Below is a small trained network, with its code and all its weights. Each question gives an input and a class and asks what happens when units are switched off, that is, made to give their printed mean instead of their output.

import numpy as np


def w(rows, s, z=0):
    codes = np.array(rows[::2]) - 128.0
    scale = np.full(codes.shape[1], s)
    scale[-1] = z or s
    return codes * scale


def norm(h):
    return h / np.sqrt((h * h).mean(-1, keepdims=True) + 1e-5)


def f(y):
    return np.maximum(y, 0)


def log_softmax(a):
    a = a - a.max(-1, keepdims=True)
    return a - np.log(np.exp(a).sum(-1, keepdims=True))


def net(x, mask):
    res = np.array(x, float).reshape(1, 4) / 4 @ E
    u = 0
    for l in range(4):
        y = f(norm(res) @ A[l][:, :-1].T + A[l][:, -1])
        res = res + np.where(mask[u : u + 4], y, B[l][:, -1]) @ B[l][:, :-1]
        u += 4
    return log_softmax(norm(res)[-1] @ U[:, :-1].T + U[:, -1])


A, B = {}, {}
E = w([
[127,76,109,110,90,133,99,194],'x0',
[104,143,191,69,170,225,255,92],'x1',
[32,36,30,40,180,107,84,118],'x2',
[173,162,135,24,175,177,106,110],'x3',
],0.0079)
A[0] = w([
[215,253,82,157,83,20,184,142,104],'L0N0',
[124,109,145,182,101,68,129,118,38],'L0N1',
[28,132,93,200,79,46,63,140,2],'L0N2',
[126,143,84,134,123,144,152,106,27],'L0N3',
],0.0069,0.0017)
B[0] = w([
[58,129,83,117,34,140,152,199,254],'L0N0',
[119,204,106,131,99,172,1,177,188],'L0N1',
[162,50,157,188,235,52,245,142,252],'L0N2',
[105,106,87,164,32,197,162,128,132],'L0N3',
],0.0078,0.0052)
A[1] = w([
[173,40,55,141,161,114,156,47,112],'L1N0',
[185,198,177,194,57,144,133,115,2],'L1N1',
[52,226,95,158,133,254,192,76,66],'L1N2',
[143,183,160,75,238,138,202,100,94],'L1N3',
],0.0062,0.0021)
B[1] = w([
[204,254,75,202,147,204,147,193,214],'L1N0',
[149,177,158,105,28,212,86,118,222],'L1N1',
[24,109,205,175,202,128,45,138,252],'L1N2',
[68,59,130,173,130,97,58,132,244],'L1N3',
],0.009,0.0045)
A[2] = w([
[146,112,172,147,203,204,161,102,45],'L2N0',
[155,92,95,157,152,8,172,143,145],'L2N1',
[168,222,110,172,2,103,173,149,3],'L2N2',
[93,129,189,90,133,93,166,146,96],'L2N3',
],0.0089,0.0021)
B[2] = w([
[200,99,182,184,196,112,87,34,196],'L2N0',
[92,187,95,159,227,12,167,255,242],'L2N1',
[121,166,71,123,125,188,184,128,253],'L2N2',
[210,129,87,134,239,24,76,42,159],'L2N3',
],0.01,0.006)
A[3] = w([
[75,132,244,94,180,101,162,77,185],'L3N0',
[110,143,201,133,149,80,149,68,103],'L3N1',
[127,140,64,79,168,135,95,149,254],'L3N2',
[143,154,125,147,81,183,193,134,17],'L3N3',
],0.011,0.0012)
B[3] = w([
[141,110,197,209,190,146,111,145,253],'L3N0',
[163,115,131,90,250,185,124,118,202],'L3N1',
[148,111,135,95,61,91,142,83,228],'L3N2',
[119,157,142,108,101,198,112,119,210],'L3N3',
],0.013,0.0068)
U = w([
[103,208,136,129,52,190,136,144,72],'0',
[116,110,190,143,211,147,67,87,255],'1',
[132,99,108,56,80,79,100,66,29],'2',
[113,153,79,152,154,3,166,176,171],'3',
],0.014,0.00095)

Each question gives the input, the list of numbers given to net, and the class t.
The units are the neurons (one row each of A and B). Each row of codes is followed by its name. A weight is (code - 128) times the scale printed after its matrix; where a second scale follows, it is the last column's (A, B and U).
mask holds one flag per neuron, layer by layer. A switched-off neuron (its flag False) gives its mean, the last column of its row in B, instead of its output. The means were averaged over made-up inputs and are rounded, as every weight is.
A unit's drop is (log p(t) with every unit on - log p(t) with that unit switched off) / (log p(t) with every unit on - log p(t) with every unit switched off).
most important unit: the unit with the biggest drop
k most important neurons: the k neurons with the biggest drops, biggest first
k most important neurons of layer l: the k neurons of layer l with the biggest drops, biggest first
drop when u is switched off: that unit's drop, to one decimal
input [7,3,-5,4], class 0: 3 most important neurons => (L0N2 L1N1 L1N2)
input [-3,3,4,-6], class 3: 4 most important neurons => (L0N2 L1N1 L2N1 L1N2)
input [4,2,1,1], class 2: 2 most important neurons => (L1N2 L0N2)
input [-3,-5,-7,-8], class 0: most important neuron of layer 0 => (L0N1)
input [-1,0,3,7], class 2: 3 most important neurons => (L1N2 L0N2 L3N2)
input [6,5,5,-6], class 3: 2 most important neurons => (L1N1 L1N2)
input [-1,-7,1,7], class 3: 3 most important neurons => (L1N1 L0N1 L1N2)
input [-1,-7,-5,-2], class 0: 2 most important neurons => (L2N2 L0N1)
input [2,-4,-1,5], class 2: 3 most important neurons => (L0N2 L1N0 L1N1)
input [6,0,-2,5], class 2: 2 most important neurons => (L1N2 L0N2)
input [5,-8,-8,-7], class 0: 3 most important neurons of layer 1 => (L1N1 L1N3 L1N2)
input [4,-5,2,5], class 3: drop when L1N1 is switched off => 0.9
input [-5,-3,4,4], class 2: drop when L2N1 is switched off => 0.1
input [3,4,-5,-4], class 0: most important unit => L1N1
